Here is a tiny trained network, its code and every weight. The questions are about switching its units off for an input and a class, where a switched-off unit gives its printed mean instead of its output.

import numpy as np


def w(rows, s, z=0):
    codes = np.array(rows[::2]) - 128.0
    scale = np.full(codes.shape[1], s)
    scale[-1] = z or s
    return codes * scale


def f(y):
    return y / 2 * (1 + np.tanh(0.7978845608 * (y + 0.044715 * y**3)))


def log_softmax(a):
    a = a - a.max(-1, keepdims=True)
    return a - np.log(np.exp(a).sum(-1, keepdims=True))


def net(x, mask):
    res = np.array(x, float).reshape(1, 7) / 4 @ E
    y = f(res @ A[0][:, :-1].T + A[0][:, -1])
    res = res + np.where(mask, y, B[0][:, -1]) @ B[0][:, :-1]
    return log_softmax(res[-1] @ U[:, :-1].T + U[:, -1])


A, B = {}, {}
E = w([
[162,59,150,227,87,119,84,84,197,255],'x0',
[133,171,154,143,115,144,139,171,151,130],'x1',
[129,185,65,113,85,66,105,160,171,196],'x2',
[163,135,166,121,130,119,125,136,149,92],'x3',
[214,213,210,108,96,159,105,66,53,186],'x4',
[44,201,162,172,86,83,156,90,140,92],'x5',
[122,167,117,139,80,155,143,158,146,130],'x6',
],0.0088)
A[0] = w([
[81,194,206,90,149,138,114,84,64,64,252],'n1',
[63,103,107,133,181,157,101,143,146,39,127],'n2',
[188,161,214,177,52,157,97,138,62,170,248],'n3',
[141,21,100,166,164,140,141,214,210,158,160],'n4',
[112,97,94,232,137,147,123,116,211,99,179],'n5',
[72,160,165,176,102,36,180,110,116,58,73],'n6',
[75,209,76,67,156,184,121,254,64,45,181],'n7',
[59,147,118,227,135,70,170,106,177,85,206],'n8',
[119,214,119,90,108,114,153,27,104,116,247],'n9',
],0.0076,0.0033)
B[0] = w([
[135,194,113,150,133,100,126,145,68,94,212],'n1',
[112,115,67,100,129,74,128,156,137,66,183],'n2',
[182,81,140,194,92,143,96,44,81,197,218],'n3',
[105,89,115,98,34,206,184,185,222,105,204],'n4',
[20,154,118,154,156,150,113,132,167,128,183],'n5',
[105,184,189,130,126,68,88,95,99,120,176],'n6',
[130,205,16,101,122,77,94,233,114,109,248],'n7',
[42,164,152,150,142,90,60,96,226,60,196],'n8',
[152,204,111,133,126,79,189,97,1,164,191],'n9',
],0.0093,0.012)
U = w([
[122,108,95,110,142,103,211,214,157,74,235],'0',
[110,74,147,117,79,204,119,157,203,110,4],'1',
[68,167,117,143,137,76,93,141,146,71,15],'2',
[74,133,120,255,153,116,90,104,187,93,197],'3',
[212,171,94,147,162,160,106,151,77,128,194],'4',
[154,72,167,151,101,163,80,91,135,176,156],'5',
[113,211,168,194,141,98,221,150,80,141,36],'6',
[128,133,148,226,88,80,135,54,133,135,139],'7',
],0.0092,0.003)

Each question gives the input, the list of numbers given to net, and the class t.
The units are the neurons (one row each of A and B). Each row of codes is followed by its name. A weight is (code - 128) times the scale printed after its matrix; where a second scale follows, it is the last column's (A, B and U).
mask holds one flag per neuron, in row order. A switched-off neuron (its flag False) gives its mean, the last column of its row in B, instead of its output. The means were averaged over made-up inputs and are rounded, as every weight is.
A unit's drop is (log p(t) with every unit on - log p(t) with that unit switched off) / (log p(t) with every unit on - log p(t) with every unit switched off).
The circuit of an input: a set's keep is (log p(t) with only the set's units on - log p(t) with every unit switched off) / (log p(t) with every unit on - log p(t) with every unit switched off). Starting from all 9 units, units are removed one at a time, each time the one whose removal leaves the highest keep (on an exact tie, the one counted first), for as long as the keep stays at least 0.8.
units of the circuit, in order: the units of the circuit, biggest drop first
k most important neurons: the k neurons with the biggest drops, biggest first
drop of u: that unit's drop, to one decimal
input [2,3,8,7,1,8,5], class 7: units of the circuit, in order -> (n7, n3)
input [3,-8,-2,-1,3,-2,4], class 5: units of the circuit, in order -> (n7, n1, n8)
input [-3,-7,-3,0,2,3,6], class 6: units of the circuit, in order -> (n9)
input [3,-1,0,3,-5,0,-3], class 1: units of the circuit, in order -> (n4, n7)
input [2,0,7,8,-7,-2,0], class 1: units of the circuit, in order -> (n4, n7)
input [-4,-2,6,-6,2,-3,2], class 4: units of the circuit, in order -> (n4, n8)
input [4,0,-6,4,-8,-5,-2], class 1: 2 most important neurons -> (n4, n7)
input [3,2,-6,-3,5,0,-1], class 5: 3 most important neurons -> (n7, n3, n8)
input [-2,-3,4,2,5,5,-6], class 6: 2 most important neurons -> (n9, n1)
input [2,6,-3,-5,6,4,7], class 7: 2 most important neurons -> (n3, n7)
input [8,-2,-2,-5,-3,-6,-8], class 1: drop of n4 -> 0.3
input [7,-2,-2,4,-8,0,6], class 1: drop of n9 -> 0.0
input [6,-3,-4,-6,-4,-1,0], class 1: drop of n4 -> 0.6
input [7,-6,6,-1,-5,-8,0], class 1: drop of n4 -> 0.2
